Below is a small trained network, with its code and all its weights. Each question gives an input and a class and asks what happens when units are switched off, that is, made to give their printed mean instead of their output.

import numpy as np


def w(rows, s, z=0):
    codes = np.array(rows[::2]) - 128.0
    scale = np.full(codes.shape[1], s)
    scale[-1] = z or s
    return codes * scale


def f(y):
    return np.maximum(y, 0)


def log_softmax(a):
    a = a - a.max(-1, keepdims=True)
    return a - np.log(np.exp(a).sum(-1, keepdims=True))


def net(x, mask):
    res = np.array(x, float).reshape(1, 4) / 4 @ E
    y = f(res @ A[0][:, :-1].T + A[0][:, -1])
    res = res + np.where(mask, y, B[0][:, -1]) @ B[0][:, :-1]
    return log_softmax(res[-1] @ U[:, :-1].T + U[:, -1])


A, B = {}, {}
E = w([
[53,144,118,45,26,52,24],'x0',
[76,192,179,118,136,254,66],'x1',
[185,212,145,28,130,124,178],'x2',
[189,200,1,169,132,131,61],'x3',
],0.0085)
A[0] = w([
[140,137,135,187,179,157,190,47],'N1',
[77,146,163,90,128,242,103,167],'N2',
[76,176,156,151,156,244,34,99],'N3',
[60,67,130,245,99,135,46,88],'N4',
[68,175,158,77,36,88,118,40],'N5',
[195,231,21,158,125,141,68,95],'N6',
[123,149,121,65,155,231,110,43],'N7',
[159,165,40,147,141,151,63,89],'N8',
[107,161,149,108,141,253,79,23],'N9',
[233,163,189,1,132,127,143,133],'N10',
[200,75,119,119,46,21,121,132],'N11',
[41,133,81,113,65,102,105,22],'N12',
[201,164,113,22,97,121,188,102],'N13',
[159,190,32,162,138,155,66,72],'N14',
[146,97,117,152,216,195,145,30],'N15',
[184,82,82,165,128,84,227,123],'N16',
[126,148,113,63,85,68,14,34],'N17',
[109,46,156,224,143,88,72,219],'N18',
[33,105,243,93,136,130,187,124],'N19',
[4,162,81,115,126,70,64,8],'N20',
[240,166,178,211,174,171,166,65],'N21',
[157,244,156,49,154,123,148,124],'N22',
],0.0072,0.0016)
B[0] = w([
[95,174,177,101,56,182,71,201],'N1',
[63,117,140,113,173,49,134,235],'N2',
[53,136,78,114,194,49,118,249],'N3',
[56,98,90,156,126,189,189,236],'N4',
[113,138,179,152,62,164,117,212],'N5',
[179,68,193,142,110,90,205,248],'N6',
[100,146,83,99,141,110,90,193],'N7',
[158,98,182,159,107,77,195,211],'N8',
[89,197,127,85,213,86,132,220],'N9',
[98,89,47,187,113,144,166,224],'N10',
[86,223,110,10,179,113,72,219],'N11',
[125,151,136,119,79,170,126,200],'N12',
[61,88,30,208,91,148,154,209],'N13',
[207,97,201,115,126,80,209,222],'N14',
[108,209,165,135,38,202,103,201],'N15',
[80,255,137,86,180,98,57,228],'N16',
[137,181,165,120,59,148,80,230],'N17',
[90,105,64,200,153,133,164,229],'N18',
[183,73,203,112,127,91,195,255],'N19',
[144,145,136,127,75,157,105,217],'N20',
[131,194,163,105,82,164,93,235],'N21',
[109,69,55,219,98,148,128,216],'N22',
],0.007,0.0076)
U = w([
[116,232,215,103,47,249,59,36],'0',
[67,201,99,58,215,36,84,185],'1',
[164,49,250,122,108,75,219,116],'2',
[72,65,2,204,105,213,155,85],'3',
[147,108,135,102,169,155,74,251],'4',
],0.0079,0.0025)

Each question gives the input, the list of numbers given to net, and the class t.
The units are the neurons (one row each of A and B). Each row of codes is followed by its name. A weight is (code - 128) times the scale printed after its matrix; where a second scale follows, it is the last column's (A, B and U).
mask holds one flag per neuron, in row order. A switched-off neuron (its flag False) gives its mean, the last column of its row in B, instead of its output. The means were averaged over made-up inputs and are rounded, as every weight is.
A unit's drop is (log p(t) with every unit on - log p(t) with that unit switched off) / (log p(t) with every unit on - log p(t) with every unit switched off).
The circuit of an input: a set's keep is (log p(t) with only the set's units on - log p(t) with every unit switched off) / (log p(t) with every unit on - log p(t) with every unit switched off). Starting from the 12 units with the biggest drops (on a tie, the unit counted first), units are removed one at a time, each time the one whose removal leaves the highest keep (on an exact tie, the one counted first), for as long as the keep stays at least 0.8.
units of the circuit, in order: the units of the circuit, biggest drop first
most important unit: the unit with the biggest drop
top k neurons: the k neurons with the biggest drops, biggest first
drop when u is switched off: that unit's drop, to one decimal
input [8,-5,-7,6], class 0: most important unit : N17
input [-4,-1,6,5], class 3: top 2 neurons : [N13 N22]
input [3,5,7,-4], class 3: top 3 neurons : [N22 N10 N13]
input [-7,-5,7,4], class 0: top 3 neurons : [N21 N16 N1]
input [-2,6,8,7], class 3: top 3 neurons : [N22 N13 N10]
input [-2,4,-7,8], class 2: units of the circuit, in order : [N14 N6]
input [7,-1,6,-4], class 0: top 2 neurons : [N17 N5]
input [-5,3,7,-4], class 3: units of the circuit, in order : [N10 N22]
input [-8,-7,3,8], class 0: top 2 neurons : [N16 N21]
input [1,6,0,8], class 2: top 3 neurons : [N6 N14 N8]
input [4,7,2,7], class 1: top 2 neurons : [N3 N9]
input [5,-1,1,7], class 2: top 3 neurons : [N6 N14 N8]
input [4,5,3,1], class 1: top 4 neurons : [N3 N2 N9 N15]
input [6,-1,5,-4], class 0: units of the circuit, in order : [N5]
input [8,-5,-8,3], class 0: top 2 neurons : [N17 N11]
input [2,4,-2,-6], class 2: top 3 neurons : [N19 N16 N11]
input [0,-6,7,2], class 3: top 2 neurons : [N13 N10]
input [-1,5,5,2], class 1: top 2 neurons : [N9 N4]
input [8,-1,-6,3], class 0: drop when N17 is switched off : 0.2
input [7,4,-8,2], class 3: units of the circuit, in order : [N4]
input [-6,-7,5,-6], class 1: drop when N9 is switched off : -0.1
input [1,4,3,-7], class 2: drop when N19 is switched off : 0.8
input [5,-4,5,8], class 2: drop when N6 is switched off : 0.4
